Below is a small trained network, with its code and all its weights. Each question gives an input and a target symbol and asks what happens when units are switched off, that is, made to give their printed mean instead of their output.

import numpy as np


def w(rows, s, z=0):
    codes = np.array(rows[::2]) - 128.0
    scale = np.full(codes.shape[1], s)
    scale[-1] = z or s
    return codes * scale


def norm(h):
    return h / np.sqrt((h * h).mean(-1, keepdims=True) + 1e-5)


def f(y):
    return np.maximum(y, 0)


def softmax(a):
    e = np.exp(a - a.max(-1, keepdims=True))
    return e / e.sum(-1, keepdims=True)


def log_softmax(a):
    a = a - a.max(-1, keepdims=True)
    return a - np.log(np.exp(a).sum(-1, keepdims=True))


def net(x, mask):
    ids = ['βδεζηλμξτφω'.index(c) for c in x.split()]
    T = len(ids)
    res = E[ids] + P[:T]
    q, k, v = (norm(res) @ M[0].T for M in (Q, K, V))
    z = softmax(np.where(np.tri(T) > 0, q @ k.T / 4**0.5, -1e9)) @ v
    res = res + np.where(mask[0], z, O[0][:, -1]) @ O[0][:, :-1]
    y = f(norm(res) @ A[0][:, :-1].T + A[0][:, -1])
    res = res + np.where(mask[1:17], y, B[0][:, -1]) @ B[0][:, :-1]
    return log_softmax(norm(res)[-1] @ U[:, :-1].T + U[:, -1])


Q, K, V, O, A, B = {}, {}, {}, {}, {}, {}
E = w([
[182,249,94,245],'β',
[137,233,215,116],'δ',
[50,167,156,93],'ε',
[100,176,157,51],'ζ',
[105,108,144,121],'η',
[157,94,228,158],'λ',
[101,120,183,161],'μ',
[104,133,116,76],'ξ',
[112,146,245,154],'τ',
[37,153,199,135],'φ',
[71,148,237,147],'ω',
],0.013)
P = w([
[159,136,2,169],'0',
[77,175,157,147],'1',
[78,172,154,148],'2',
[78,161,153,142],'3',
[78,152,150,134],'4',
[75,142,154,124],'5',
[76,133,154,123],'6',
[74,120,150,109],'7',
[75,109,152,108],'8',
[72,105,152,99],'9',
[71,96,154,92],'10',
[70,92,158,96],'11',
],0.0065)
Q[0] = w([
[145,117,92,150],'head 1',
[81,174,219,83],'head 1',
[52,246,254,86],'head 1',
[66,164,136,188],'head 1',
],0.024)
K[0] = w([
[106,118,138,105],'head 1',
[168,162,86,194],'head 1',
[138,207,15,251],'head 1',
[79,118,80,120],'head 1',
],0.028)
V[0] = w([
[154,150,125,89],'head 1',
[105,62,139,204],'head 1',
[86,133,190,128],'head 1',
[5,138,60,151],'head 1',
],0.021)
O[0] = w([
[80,150,117,130,103],'head 1',
[214,70,199,129,111],'head 1',
[183,146,165,9,98],'head 1',
[240,24,5,41,255],'head 1',
],0.014,0.0073)
A[0] = w([
[150,56,128,121,147],'neuron 1',
[174,142,135,77,224],'neuron 2',
[93,208,146,124,176],'neuron 3',
[250,251,71,193,1],'neuron 4',
[57,123,138,135,148],'neuron 5',
[142,137,30,102,106],'neuron 6',
[105,83,165,76,48],'neuron 7',
[122,44,176,126,167],'neuron 8',
[74,38,122,69,202],'neuron 9',
[141,191,93,101,127],'neuron 10',
[102,126,102,83,217],'neuron 11',
[163,79,217,152,143],'neuron 12',
[218,117,63,153,172],'neuron 13',
[154,134,167,77,83],'neuron 14',
[81,140,150,119,35],'neuron 15',
[128,229,94,130,54],'neuron 16',
],0.02,0.0042)
B[0] = w([
[148,92,166,134,201],'neuron 1',
[110,161,115,80,180],'neuron 2',
[191,133,94,146,171],'neuron 3',
[255,221,108,161,168],'neuron 4',
[154,135,138,90,185],'neuron 5',
[72,147,103,169,229],'neuron 6',
[123,164,94,93,158],'neuron 7',
[75,135,135,94,201],'neuron 8',
[69,53,159,132,250],'neuron 9',
[143,114,164,117,160],'neuron 10',
[89,92,118,109,192],'neuron 11',
[55,128,125,143,196],'neuron 12',
[197,171,159,165,226],'neuron 13',
[119,174,126,173,151],'neuron 14',
[159,107,135,139,148],'neuron 15',
[108,153,84,92,156],'neuron 16',
],0.046,0.013)
U = w([
[154,133,137,160,255],'β',
[151,155,73,52,159],'δ',
[162,46,66,137,151],'ε',
[74,152,37,127,113],'ζ',
[169,62,186,217,87],'η',
[97,172,208,196,101],'λ',
[173,111,242,112,107],'μ',
[95,106,94,251,71],'ξ',
[68,216,128,105,105],'τ',
[192,83,152,43,119],'φ',
[127,175,175,25,115],'ω',
],0.018,0.0092)

Each question gives the input, a string of symbols that net reads in full, and the target symbol t.
The units are the heads (4 rows each of Q, K, V and O) and the neurons (one row each of A and B). Each row of codes is followed by its name. A weight is (code - 128) times the scale printed after its matrix; where a second scale follows, it is the last column's (O, A, B and U).
mask holds one flag per unit, heads first, then neurons. A switched-off unit (its flag False) gives its mean, the last column of its rows in O or B, instead of its output. The means were averaged over made-up inputs and are rounded, as every weight is.
A unit's drop is (log p(t) with every unit on - log p(t) with that unit switched off) / (log p(t) with every unit on - log p(t) with every unit switched off).
The circuit of an input: a set's keep is (log p(t) with only the set's units on - log p(t) with every unit switched off) / (log p(t) with every unit on - log p(t) with every unit switched off). Starting from the 12 units with the biggest drops (on a tie, the unit counted first), units are removed one at a time, each time the one whose removal leaves the highest keep (on an exact tie, the one counted first), for as long as the keep stays at least 0.8.
units of the circuit, in order: the units of the circuit, biggest drop first
unit that matters most: the unit with the biggest drop
k most important neurons: the k neurons with the biggest drops, biggest first
drop of u: that unit's drop, to one decimal
input ξ η ε τ τ τ τ, target ξ: most important neuron -> [neuron 6]
input ξ φ ω ω, target ξ: units of the circuit, in order -> [head 1; neuron 13]
input ω ε λ ω ζ ε, target ω: units of the circuit, in order -> [head 1; neuron 2]
input β η μ, target μ: 3 most important neurons -> [neuron 6; neuron 12; neuron 5]
input η λ ω τ ω δ ω, target η: units of the circuit, in order -> [head 1; neuron 13]
input β τ ε η λ ω, target ω: 2 most important neurons -> [neuron 6; neuron 5]
input ω μ ε ε λ φ ξ, target ω: 2 most important neurons -> [neuron 2; neuron 14]
input ξ ε φ ζ, target ξ: 2 most important neurons -> [neuron 6; neuron 13]
input β φ φ, target φ: 3 most important neurons -> [neuron 6; neuron 5; neuron 12]
input ζ β ω, target ω: 2 most important neurons -> [neuron 5; neuron 6]
input β τ ε η η, target η: units of the circuit, in order -> [neuron 12; neuron 6; head 1]
input η τ τ φ ε ε ω τ λ ω λ δ, target η: units of the circuit, in order -> [head 1; neuron 13]
input δ ε β τ, target τ: units of the circuit, in order -> [head 1; neuron 9]
input ζ ζ ω, target ζ: unit that matters most -> head 1
input μ ε λ ζ ε ε, target μ: 2 most important neurons -> [neuron 13; neuron 1]
input μ ω ω, target μ: drop of neuron 1 -> 0.1
input η δ ε λ, target η: drop of head 1 -> 1.0
input β φ μ ε ε, target ε: drop of neuron 13 -> 1.1
input ω φ φ ζ τ ζ, target ω: 2 most important neurons -> [neuron 2; neuron 14]
input ζ μ ω λ ξ μ δ ζ φ, target ζ: units of the circuit, in order -> [head 1]
